Table B holds the same points as the rows below and some others, measured another way and shuffled. Each row below is followed by which row of B it is.
B:
[[ 462   85  284  117  347  -99 -134 -429  -71   12 -282  -37 -121 -250
   394    7 -249 -222   42 -258   50  235  233  -88  403  324  259   63
   494   20  -82  246   69  -52]
 [ 160    6  104  107  218   58  102   27  -96 -150  -44   94  313   40
   200 -102 -171  -93 -128  123  -35    7   43  -28   73   76   14 -329
   277   -4  -42   48 -165  -37]
 [ -88  179  -77  149    1  -17  -44   37  -69   20   65  -74  137  -17
   -47  -25    4  -90  -15    6   -7 -106  -75  -81 -130  -90    0   16
  -105  -36   98  -71  -39  -76]
 [ 145  115  -18   64  135 -204 -210  256   29 -150  102 -178  289 -128
    91  106  -86 -109  142 -134 -255   29  207 -459  143 -220  -31 -163
    84   47 -280  134 -261   62]
 [ -49  -85   84   97  213  -19  -68  -27 -156  -73  -59  -99  142   84
   122  -92 -122   42  -55  -36   -4  -89  131  -99  -47  111  -98 -167
   283  -51  -31  -57 -134 -231]
 [ 203  -35   32    1  128   28  209  115   40 -227   50  109  359  -17
   184   -2 -119  -47  -33  160 -114  122   73 -162  151  -13   78 -460
   251  130 -239  165 -238  148]
 [-314  152 -204 -134 -429  108  436 -254   90  270  -79  111 -294   28
  -341  -21  429  261  -11  477  145 -123 -119  384 -395    6  306  109
  -427   99  288 -204  206  -50]
 [  27  -76   52  -58   56 -142  -24 -234   25   31 -105 -175 -197 -128
    86   91   34  126  183 -140  -10   94  270 -195   93  133  139   12
   232  118 -190   90  -15  -86]
 [-253  132 -178  -72 -332 -101  101 -423  119  306  -45 -194 -532 -204
  -233  155  340  176  254  -72  143   35   11   11 -182   58  304  407
  -276  148   77  -47  267  -46]
 [ 127  -51   55   61  162 -104  -48 -170    2  -75  -10 -150   -7 -159
   194   79 -117  -42  139 -244   -4  160  151 -286  188  129   84  -70
   316  113 -240  166  -68    6]
 [ -57  202   65  106   10   28  -11 -284 -148  217 -224    5 -159    9
   -40 -121   66  -15 -107  133  120 -164    3  262 -180  128  131  202
   -61 -124  341 -161  159 -272]
 [-416  -20 -195   95 -145  121  210   31  -82   24  145  -34  120  162
  -194  -88  124  141  -81  173  110 -196 -201   65 -402  -36  -98 -117
  -166   10  148 -225  -43 -145]
 [ 276  182  185  102  171  -97 -130 -445  -60  144 -261  -71 -250 -233
   209   14  -89 -156   65 -190   84  121  155    6  210  245  274  239
   231  -12   70  122  163 -105]
 [  72   78  111  116  225 -181 -320  -48 -129    1 -107 -229   21  -75
   125    4 -115  -55   76 -219  -86  -61  249 -252   76   21  -34   72
   207  -73  -65   13  -94 -218]
 [ -46   -1   72  163  247 -164 -341   -1 -159  -39  -19 -292   70  -29
   114   -4 -145  -34   76 -311  -61  -91  197 -327    9   22 -149   45
   235  -79  -90  -23 -129 -256]
 [ -57  170  -20   19  -56   31  110   18  -59   71  -93   75   97   68
   -95  -92  115   41 -105  326  -33 -170   24  163 -189  -61   93  -73
  -140  -50  187 -134  -28 -120]
 [ 122  118   25   80  169 -203 -267  208  -32 -111   41 -196  247  -95
    95   67  -98  -99  108 -143 -226  -32  230 -399  114 -172  -56 -102
   111  -11 -207   82 -231  -34]
 [ 207  -29  166  -69   63   80  304 -466   -5   80 -298  168 -213  -67
   172  -63   13   72  -57  211  144  141  127  265  120  349  346  -97
   294   97   55   83  122  -50]
 [-228 -126  -89  109   69  -51  -43   28  -64  -91  155 -225  108   27
    13   21  -49   78   93 -200   14  -35   25 -306 -109   11 -146 -126
   154   63 -161  -29 -146 -115]
 [  39  -67   -2 -194 -112  -79  235 -235  130   47 -130  -17 -218 -101
     1   94  182  223  156  157  -19  126  245  -28   57   99  282  -95
   107  195 -175   88    6   31]
 [-382   95 -230   38 -313  105  301 -219   20  185   84  -16 -188   12
  -262   -9  267  138   20  162  198  -94 -244  172 -375   21  135  131
  -319   80  220 -174  162  -58]
 [ -63  -37   14  -98  -56 -139    6 -340   38  150 -159 -174 -361 -127
   -14   89  151  198  194  -77   45   50  251  -80   -2  153  204  150
   106  108  -84   17   91 -137]
 [ -42   40  -15   48  106 -225 -277  107  -34  -45   35 -291   69  -80
    21   92  -21   27  177 -216 -164  -60  253 -400   20 -122  -75    5
    84    5 -200   21 -168 -125]
 [  51   44  -49  -80  -24 -202  -59   50   98  -37   17 -169    3 -144
    -2  149   85   73  215  -50 -176   65  257 -329   89 -120  112  -71
    33  131 -266  107 -133   48]
 [ -31   68  -43  133    5  132  230 -135  -51  -14   35   83  117   -2
    36  -69  -30  -71  -89  105  126   18 -181   84  -94   91   96 -122
    35   46   94   -8   17    6]
 [   6  -79  -32  -69   21  -24  174  147   39 -154   44   11  236   45
    34   15   24  123   17  203 -134    3  148 -157   -8  -65   29 -381
   134  114 -210   38 -235   36]
 [ -19  -21  -21   53  121 -118 -108  159  -31 -123   75 -162  216  -13
    58   39  -60   17   83  -83 -138  -30  162 -329   16  -93  -82 -184
   142   36 -204   33 -219  -55]
 [-361  222 -140  102 -201  116  144  -27 -125  198  -30   49    8  168
  -281 -165  216   84 -173  362  100 -330 -196  326 -482  -80   17   96
  -384 -122  438 -337   89 -245]
 [  52  308  -35  -67 -109 -222 -163   36   56  150 -119 -127  -96 -141
  -135   93  206   27  143  124 -199 -107  256 -104  -32 -209  191  172
  -250  -13   30  -31  -10  -68]
 [ -20 -115   45  -79   20  -84   73 -304   22   51 -132 -126 -245  -87
    64   58   70  185  143  -63   47   88  231  -89   44  193  164   -7
   233  125 -142   55   21 -105]
 [-168  138  -37  -23 -130  -81  -16 -238  -32  230 -152 -117 -289  -40
  -154    0  213  143   67   86   49 -133  115   98 -196   40  157  237
  -151  -19  178 -146  136 -217]
 [  44   43  -18   95  146 -130 -148  173  -31 -144   98 -168  265  -55
    91   49 -103  -71   84 -134 -154   -7  127 -369   62 -121  -77 -161
   130   30 -212   71 -219  -17]
 [-308  242  -63  105 -228  167  215 -468 -140  382 -207   84 -365   59
  -237 -170  253   83 -162  288  313 -228 -232  554 -437  192  216  357
  -323 -111  593 -318  355 -304]
 [ 170   33  107  111  254 -100 -157   78  -85 -135  -24  -99  247  -50
   196   -8 -183 -109   15 -106 -124   12  180 -263  145   -6  -35 -193
   277  -14 -155   93 -195  -70]
 [ 124  -96   92  -14  159   -8  112  -31  -25 -129  -71   22  156   10
   170  -26  -87   49  -13   93  -54   60  173 -104  101  100   59 -315
   314   78 -173   84 -162  -28]
 [ 161  -26    2  -21   90  -21  161  140   59 -198   61   45  308  -35
   127   33  -66   -9   22  130 -139   97  111 -212  123  -53   70 -401
   192  134 -262  143 -232  134]
 [ -41 -104   46  -15   73  -33   72 -153  -46  -14  -84  -71  -45    8
    68  -14    4  133   36    9   26    8  160  -67  -21  142   49 -122
   227   61  -89   -2  -56 -132]
 [  19  -36   27   14   98  -85  -27  -29  -22  -60  -24 -110   72  -36
    85   27  -33   51   72  -40  -60   12  175 -195   42   29   24 -136
   189   61 -154   45 -122  -76]
 [ -61  -98  -21 -113 -104   13  287 -318   70   70  -98   -5 -228  -58
    -1   42  149  202   89  116  100  103  102   55  -29  188  238  -71
   121  172  -76   35   62  -17]
 [-131  -91   47  172  230   45  -41   97 -205 -132   32  -67  317  169
    99 -147 -166    7 -136   10    9 -159   11  -94 -137   54 -214 -265
   248  -88   13 -112 -200 -238]
 [-104 -130   30   66  128  -43  -24 -131  -85  -34  -11 -164   -2    8
    90   -9  -65   92   54 -136   49   -7  108 -168  -34  139  -44  -84
   258   33 -104  -12  -75 -172]
 [-126 -157   65   90  178  130  153   -7 -182 -105  -50   53  244  216
    95 -188 -107  102 -199  190   68 -139    2   89 -170  153 -127 -342
   277  -55   64 -132 -153 -237]
 [ 210  258  105  220  188  -45 -157 -183 -102   52  -96  -43   46 -160
   167  -28 -151 -265  -22 -152   31   28   -6  -56  113   73  122  129
   106  -66  107   71   56  -69]
 [-293  348 -171    4 -312 -113  -72 -135   -2  337  -75 -153 -316  -69
  -355   37  359  110   97  138   14 -248    6  123 -360 -158  171  433
  -515  -59  324 -243  190 -201]
 [-220 -226 -124  -23  -64   17  243 -165   54  -60  133 -121  -55  -16
    -5   70   62  193  139  -88  103  110   -3 -186  -79  125   39 -174
   169  209 -226   44  -56   16]
 [ 150  271   28  -21  -97  -38  108 -298   48  192 -204   61 -213 -170
   -23   19  144  -46   34  171   30   38   68  166   22   59  361  172
  -117   39  155   27  163   -1]
 [ 264  106   65   13  172 -211 -183  137   43 -129   -6 -133  199 -165
   155  113  -93 -101  145 -110 -240   84  287 -394  238 -125   66 -151
   175   64 -288  183 -216   64]
 [ 144   -3   56 -123  -89  -36  258 -543  125  151 -210    7 -424 -232
    87  102  130  109  166    7  138  251  148   72  154  292  438   96
   169  211  -81  160  198   58]
 [-325  193 -187   83 -245  -38   13 -252   -6  255   30 -174 -294  -90
  -247   46  237   66  114  -58  146 -108 -123   36 -301  -17  123  361
  -329   17  219 -159  199 -138]
 [ 226   11   57   11  153  -80   29   72   34 -167    6  -15  239  -93
   179   48 -107  -65   56    7 -144  116  174 -254  197  -21   82 -291
   243  102 -255  172 -203   89]
 [-408  274 -214  146 -199  -22  -92   90 -107  188   93 -155   15   71
  -318  -54  206   30  -23  104   18 -331 -155   41 -457 -222  -73  229
  -457 -122  317 -299   44 -229]
 [ 125 -107   30   -8  100  110  332   31   17 -200   25  166  311   49
   164  -51  -95   14  -92  237  -21  105    9  -25   75   79   82 -491
   275  135 -170  110 -194  108]
 [-172  -65 -110    2 -138   10  217 -412   68  116   26 -119 -316 -140
   -31   91  126  118  169 -146  208  149  -58  -49  -61  202  205  116
    55  196  -60   45  155    6]
 [-235  279 -116  173 -109   71   21    3 -132  154    9   -1   76   76
  -195 -118  114  -54 -132  203   69 -265 -193  184 -362 -104    0  127
  -325 -130  365 -246   66 -193]
 [-202  298  -85   37 -243   63  151 -301  -51  325 -169   54 -279   -1
  -240  -89  273   63  -76  295  160 -191 -123  386 -339   39  242  305
  -372  -62  447 -235  257 -191]
 [  24   79   65  203  274 -158 -368  113 -162  -82   27 -258  221  -31
   130  -12 -192 -129   43 -275 -113 -104  154 -356   35  -60 -174   -8
   189 -104  -83   -5 -181 -202]
 [ 285  141  137  168  333  -97 -218  254 -118 -199  -13  -34  468  -23
   236  -54 -257 -229  -69  -21 -223  -45  167 -268  174 -114  -87 -274
   246  -86 -115   92 -284  -44]
 [ -76  -42   89  218  274   49  -93   33 -234  -96  -22  -64  280  139
   141 -164 -203  -53 -155  -32   36 -153    5  -59 -108   92 -191 -186
   271 -125   77 -106 -153 -269]
 [-134  227 -111   45  -81 -115 -116  209  -31   45   48 -122  145    8
  -167    7  130   12   35  127 -156 -211   71 -129 -201 -255  -25   22
  -261  -54   65 -129 -111 -111]
 [-172 -144   66  170  200   63   -5 -193 -207  -18  -49 -101   39  115
   116 -133 -140   56  -91 -107  162  -92   -8   -6 -131  237 -126  -86
   308  -62   65 -113  -37 -295]
 [-165  430 -149  200 -194  129  121  -17  -86  193   19  120  106   27
  -229 -125  147 -166 -180  314   94 -238 -327  302 -363 -145  118  166
  -480 -124  480 -223  140  -81]
 [ -48  398 -108   61 -258   47  177 -314   30  293 -108   83 -246 -134
  -193  -14  242  -72  -18  222  137  -61 -180  304 -201   -5  349  321
  -400    2  371 -100  276  -15]
 [-493  271 -291   86 -403   31  110 -234   -3  340   72 -126 -319  -35
  -408    6  360  108   61   89  202 -213 -267  187 -500  -82  131  426
  -567   -5  385 -281  267 -157]
 [-187 -272  -52  -83  -59   95  384 -259   31  -44    5    3  -98   53
    29   -1   77  266   41   98  148  100   23   16  -91  237   99 -257
   248  198 -147    9  -31  -34]
 [-231  165  -21  182  -56  116   71 -398 -169  257 -128  -14 -227   23
   -90 -142   76  -14 -118   46  276 -156 -195  316 -301  200  102  285
  -115 -102  423 -217  249 -285]
 [-166 -128 -133  -67  -54 -131   41  117   82 -105  149 -205   79  -30
   -52  127   92  185  199  -63 -122   21  167 -374  -49 -108  -30 -201
    69  165 -322   44 -198   18]
 [  24 -161  -68  -17   13   56  328  -31   95 -188  136   32  179  -42
   117   58  -41   60   63   46   12  191  -10 -188   79   69   93 -396
   239  235 -296  158 -160  173]
 [-140 -239   -1  -23   34  126  341 -183  -35  -84  -13   53   43  107
    75  -76   -2  194  -54  145  130   47    1   50  -95  225   39 -325
   279  128  -84  -15  -74  -78]
 [ -39  -21   -5    6   74 -183 -162    1  -13  -30    4 -243  -12  -79
    33   88    8   79  173 -169 -106   -7  244 -322   32  -31   -8  -20
   136   53 -203   39 -125 -103]
 [  37   39   83   11  135 -260 -319 -104  -51   53 -124 -300 -146 -134
    66   87   -5   52  194 -252 -109  -25  355 -313   83   17   30  144
   169  -11 -143   31  -56 -209]
 [-119 -114   89  103  199    8  -46  -57 -189  -47  -81  -86  109  131
    97 -125 -103   87  -88    5   38 -136  109  -32 -117  141 -122 -154
   274  -76   30 -117 -115 -291]
 [ -11  405  -80   10 -197   -3   91   57    3  171 -103  113   53  -12
  -207  -53  226  -37  -82  426  -85 -205  -28  223 -222 -210  208   74
  -418  -72  302 -145   44  -47]]
Rows of B count from 0, top down.

[  37 -217   -8  113 -262  -27  -80   58  -16  154   95  -17   82  -23
  -58  -75  -68  -76   64 -180  -68 -365  144   69 -223  -16  -45] : 62
[-166   11  128  -33  121   96   85  223  -30  -29   -7  -14   50  -17
  -54   47   -9  -90  -72   50  -78 -162  -68 -118  151  114 -238] : 45
[-299  112   55  -66  250   30  -69  227 -101  -41  -69 -114  -37   30
   -6  110  -60 -114  -10   68 -113  -85 -149  -63  185  223 -229] : 60
[  21  334  162 -146 -138  146  -28  338  -26 -231 -307  -36   39  231
  -30  111  191   60  186 -315 -173  135 -167  114  415  340 -211] : 46
[-384   51  324  -94  199  329 -177  133   42  153  128  -77  -71 -385
 -149  -99  -69 -226   11  112   66    3   91 -379   66   74 -216] : 1
[ -78  -29   41    3 -309   15 -487  101  -82  297  119 -271  -18  -93
  -96  -42  -23 -196  350 -413 -108 -344  331   18 -243  116   37] : 44
[-222   69  240 -124   82  231 -234  231  -98  192  157 -205   21 -192
 -126   58   35 -247  142 -122  -27 -233  148 -257   76  125 -251] : 61
[-233  209  454 -167   97  444   58  244  142  -80  -75   77    1 -272
 -161 -114   88  -75  -10   37   44  244  -37 -343  350  143 -273] : 56
[-262 -252  180  135   75  229   80  -96  171   76   85  218  -32 -386
  -97 -274 -242  -76 -221  324  151   83  -75 -219 -148 -118 -145] : 10
[-314  -92  254   65   -8  347 -209 -125  177  128   48  128 -122 -480
 -125 -306 -212 -105  -19  167  180  300  -24 -227 -131  -15 -100] : 57
[ -89 -162 -215  191  130 -115  159  -15  -84 -181 -174  174   24  195
  105   72 -221   81 -217  236  -32   29 -496  277   12   99 -257] : 53
[-153 -147 -237  170  198 -202  202   50  -91 -194 -176  127    7  228
  121   91 -223   64 -242  255 -102  -79 -433  244   30  116 -195] : 15
[-419  132  217 -168  203  140 -390  267 -105  250  168 -346  -86 -237
 -127   45  -24 -326  186  -87  -96 -299  269 -327   30  191 -120] : 51
[-146   45  176  -93   86  111    4  311  -72   64   79 -137   79  -31
  -94   88   62 -164   24  -82 -115 -327   96 -185  146  120 -239] : 35
[ 122 -207  -78  183  -33  -31  469   78   27 -261 -172  320  173  219
   56   22  -74  157 -297  164  -38  -62 -414  212  117   -4 -287] : 9
[-178  -89   59   -3  282  -43  347  307  -60  -96   21   23  122   84
  -18  115  -26  -79 -262  213 -141 -390 -105 -135  189   59 -271] : 5
[-191  192  188  -52   15  281 -134   87   51 -132 -217   73  -80  -90
  -47  -59  -34   10   80  -17   33  393 -264   -7  235  229 -224] : 12
[-144    8  -32   85 -208  -50 -158   10   97  -58 -221   59 -108    0
   -3 -176 -148   44   83  -99 -101  121  -64  165  -84  156  104] : 40
[  -8 -193 -111  192 -181  -62   27  -59   37  -45 -114  154   17   49
   22 -109 -174   61  -56    7  -30  -29 -175  223 -151   26  -52] : 30
[  90  154  101  -48 -233  152 -102  201  -52  -85 -169  -29   73  150
  -40   76  124   17  194 -328  -91   33 -119  147  203  225 -226] : 28
[-309 -234   49   87   -6   60 -381  -54  -27  364  259 -157  -78 -351
  -95 -138 -237 -264   81   21   40 -295  236 -172 -372  -36  -25] : 67
[ -97 -282 -289  235  -14 -309   60  -15  -70  -17  -71   65    7  176
   92   -7 -266   15 -139  115 -128 -299 -176  271 -231   36  -12] : 11
[ -31   12  -20   64 -238  -16 -146   65   23  -42 -172   16  -22   79
   -8  -70  -54   27  128 -196 -102   10  -68  195  -32  166  -10] : 50
[  -3  137  193   11 -246  307  -67   20  142 -173 -277  203  -25  -63
  -59 -163    6  108   99 -129   57  478 -258  108  179  170 -166] : 55
[-232   49  230 -143   -6   66 -226  344  -65  251  194 -306   26 -148
 -148   23   75 -274  178 -232 -171 -533  427 -299    1  120  -53] : 66
[  44  238  359 -167 -215  274   77  382   84 -104 -133  -16  110   20
 -141  -15  249  -13  145 -326 -135  -44  109 -131  348  196 -175] : 3
[-215   45  227 -100  122  216 -111  237  -69  125  127 -142   40 -159
 -117   54   27 -203   57  -43  -30 -215   85 -245  111  108 -279] : 71
[-122 -102  -59   44 -131  -59 -388   85 -148  259  131 -247   -8  -28
  -43   40  -92 -198  221 -242 -102 -393  186   51 -237  102  -45] : 20
[ -96 -305 -139  177  -15 -225  165   71  -17   37   43   61   71   68
   18  -41 -187  -42 -184  107 -132 -453    1   74 -204  -37  -24] : 38
[ -11 -123  -50  124  -78  -67  227   84   55 -158 -173  181   62  128
   20  -60  -97   88 -156   65  -88  -66 -205  160   32   60 -103] : 37
